Each row, then roughly how far along a hidden order it lies, from 0 to 10:
[-33.5 -23.0 -36.8  -2.7  13.9 -11.8 -16.5 -76.9  22.1  -9.6 -14.6 -65.5
  41.9   5.0 -27.4  59.4  -7.3]
5
[-66.6 -24.9  68.5  47.3  50.7  -6.8 -12.2 -34.3  13.6  13.0 -15.6 -71.4
 -11.8 -39.1 -49.5  35.2 -14.2]
10
[-61.8 -29.0  59.3  33.7  37.8   1.1  -4.5 -21.4  12.0  17.2 -21.3 -80.3
 -16.3 -29.3 -43.5  24.0 -20.2]
9
[ -5.6 -13.7  -5.7 -20.8  -1.3  12.8 -21.9 -10.3   7.9  -5.1  -5.1 -40.0
  11.8   5.5 -13.3  12.1  -5.6]
6
[  0.9   0.1 -71.7 -25.5 -20.8  -8.0   7.3 -57.4   6.3  -4.3 -18.7   7.4
  33.3  13.7   2.8  36.9   7.6]
2
[ -6.2 -13.8 -42.1  -3.9  -0.4 -13.3  -1.5 -58.0  15.8   0.7  -7.0 -19.3
  34.6   7.4   8.7  50.0  -0.3]
3
[-12.9   9.6 -63.6   0.8 -18.2 -10.1  15.7 -15.7  19.7 -56.5  26.0   5.8
  42.0  25.6  29.3  23.7  23.0]
0
[-50.7 -19.8  15.2  17.2  27.7   1.6 -16.6 -29.0   9.2  22.5 -28.4 -99.9
 -22.1 -38.0  -9.7  35.4  14.3]
10
[-17.3  -1.7  -7.2 -29.0  -1.5  15.1 -30.7  15.7   8.9 -10.3   1.5 -42.9
  16.3  22.0  -7.6  -3.9   1.7]
6
[  2.6 -18.8 -79.4   6.4   7.3 -19.3  20.7 -61.8  19.0 -24.5 -10.3 -20.5
  24.4   2.1   3.0  79.7   1.4]
0
[-28.0   3.5  47.9  15.8   7.8  11.5 -12.8  44.0   9.0 -24.1  27.4  12.9
  17.2  14.5  -1.8 -35.3  -7.2]
6
[  8.9   9.3 -22.0 -17.5 -22.5   9.7  -5.5  18.2   2.3 -31.1  27.9  13.8
  18.4  31.3  23.6 -14.9  10.9]
4
[-35.5 -23.1  49.9  40.1  36.8  -2.7 -19.9   8.6  12.3   0.4   6.0 -40.8
 -12.1 -19.7 -38.6   8.6 -21.3]
8

Part 2:
[-12.9  -5.7  12.4 -21.6  35.0   4.0  -7.3   7.6  21.4  33.6   9.9 -74.6
  50.9  26.1 -16.2  12.8  13.3]
9
[ 7.9 -4.0 44.1 10.8 -2.3 73.6 -1.7 20.4 -2.3 27.1 26.3 49.3 22.2 22.8
 47.5 -7.8 -6.4]
0
[-12.5  14.4  16.6 -29.4  15.1 -30.4   0.5  -3.6  -2.0  -1.8  -2.6 -69.3
  19.7   8.5 -11.4  20.2  15.6]
10
[-10.5  14.0  34.9 -31.2   0.9 -36.4   5.3  -3.6 -18.0  -8.1  -6.4 -43.1
   2.9  -1.3   5.0  26.7  16.2]
8
[ -2.1   4.2  14.6 -18.4   6.0   2.5   1.7   5.6  -3.1  16.5  14.0  -9.2
  15.4  18.4   0.2   7.8   5.9]
6
[ -2.5   7.0  25.5 -28.9   3.6   3.8   4.2   5.3 -10.1  20.9  17.1  -6.6
  14.4  18.7   3.4  10.0   9.7]
5
[ -8.6 -10.2   7.2 -36.7  23.8 -32.5   0.5  12.8 -12.4  38.2   9.0 -48.6
  15.7  10.9 -21.1  20.2   8.0]
7
[ -8.5  21.3  36.7 -11.9   4.3   0.6   1.3  -8.2  -0.6 -14.0   5.3 -28.6
  13.1   7.9  19.4  12.3  15.5]
8
[ 2.9 -7.2 24.0 -1.4 13.8 60.3 -3.9 12.6  7.1 35.7 25.7  7.2 36.1 27.2
 11.5 -3.0 -2.2]
4
[ -3.1   0.8  19.8 -30.7   6.7  -3.2   2.8  16.1 -10.4  33.4  19.9 -19.2
  19.4  18.8 -10.9  14.4   3.5]
5
[ -0.7  14.8  29.6 -25.8 -10.5  -2.7   6.8  -0.4 -17.8   1.1  13.9  11.2
  -3.9   4.8   8.5  10.4   7.9]
5
[ -7.5  14.5  28.4  -7.1  13.4  15.8  -3.5  -4.0   9.6   0.6   4.3 -45.4
  28.4  19.8  15.3  10.5  12.2]
8
[ 2.5 -2.4 47.9 -4.6  5.7 73.9 -2.6 18.1 -4.4 36.4 27.8 10.3 36.4 25.6
 31.7  1.9 -2.0]
1
[  1.1   8.1  23.4  10.8  11.6  85.0  -9.7   6.7  20.8  15.1  14.2 -36.6
  55.5  31.6  13.6  -5.4   2.7]
6

[ 30.7  99.9 -34.5   8.6 -18.8   3.6  16.3 -28.3  12.7  -1.6   1.4   5.1
   1.0  21.8 -18.5   8.4  -1.1  -9.6   9.8   3.3   2.1 -31.0  11.7   8.9
 -11.7 -24.5  38.2  -9.6  -6.2]
10
[ 14.7  86.2 -36.9  11.7 -16.5   2.0  17.1 -19.7  21.1   0.6   2.3   5.4
   3.1  22.4  -9.4  -1.7  -3.6 -13.9   7.3  15.3   3.1  -2.7   6.8  14.6
  -5.7 -19.5  24.8  -8.4  -5.0]
8
[ 15.3  77.0 -31.0  10.6 -17.5   0.4  14.6 -23.3  13.3   0.6  -3.6   1.8
  -1.1  16.6 -10.8   2.0  -3.0 -13.2  10.5   3.2   2.0  -8.2   9.9  11.1
  -4.1 -17.2  19.8  -5.3  -4.8]
7
[ 39.3  76.8 -31.0  10.5 -23.3   3.6  16.3 -17.3   3.8  -4.9 -10.4   3.8
  -6.4  19.6 -16.9  -1.3   7.9 -21.0  12.4  17.0   0.7   2.8  13.9   3.0
  -1.8 -26.3  26.6  -6.5   0.3]
6
[ 22.8  82.9 -33.3   9.8 -21.9   1.6  20.2 -24.5  15.5  -4.3   7.2   4.8
   4.0  25.9 -18.2   3.3 -11.6 -12.1  10.0  15.4   2.3  22.9   6.7  12.6
  -7.0 -21.9  26.1  -9.5  -7.8]
6
[ 35.5  85.5 -48.0  11.9 -10.3   3.9  20.6 -11.3  11.9   6.4  -5.1   8.0
  -0.1  26.5 -10.3   0.4  13.2 -24.3   9.6  14.4   5.3  -5.1  21.3   6.4
  -1.0 -24.1  30.8 -11.0  -6.4]
8
[  0.8  63.3 -23.6  17.7 -11.0  -0.3   5.0 -19.4  21.7  -1.1  -9.5   0.6
  -0.9   7.4  -1.6 -11.6  11.1 -15.2   3.0   4.6   1.2 -45.9   4.3  11.3
  -2.4 -17.8  15.3  -4.4   2.7]
10
[ 52.8  56.9 -31.1  11.9 -18.8   3.1  18.5  -9.4  -5.1  -4.8 -12.5   4.8
  -5.4  21.5 -19.9   0.2  16.8 -14.9   8.7   6.6   2.5   2.3  26.3  -3.9
   1.9 -30.2  27.3  -9.2  -1.9]
4
[ -0.8  -7.1  -3.3   4.6   0.7   0.2  -1.5   4.8  -0.6   1.3  -9.1  -0.5
  -2.3  -0.9  -0.4  -6.0  10.2  -9.4  -1.8   2.6   0.4 -13.2   3.1  -3.6
   4.4  -0.5   0.9   2.4   3.0]
0
[ 13.8  77.8 -31.3  16.8 -13.0   2.3   9.8 -21.8  22.6   0.7  -3.5   5.3
   2.2  15.1  -4.7  -6.7  10.4 -16.1   3.3  11.1   2.6 -38.1   7.6  12.4
  -6.2 -23.1  29.0  -8.4  -0.6]
10
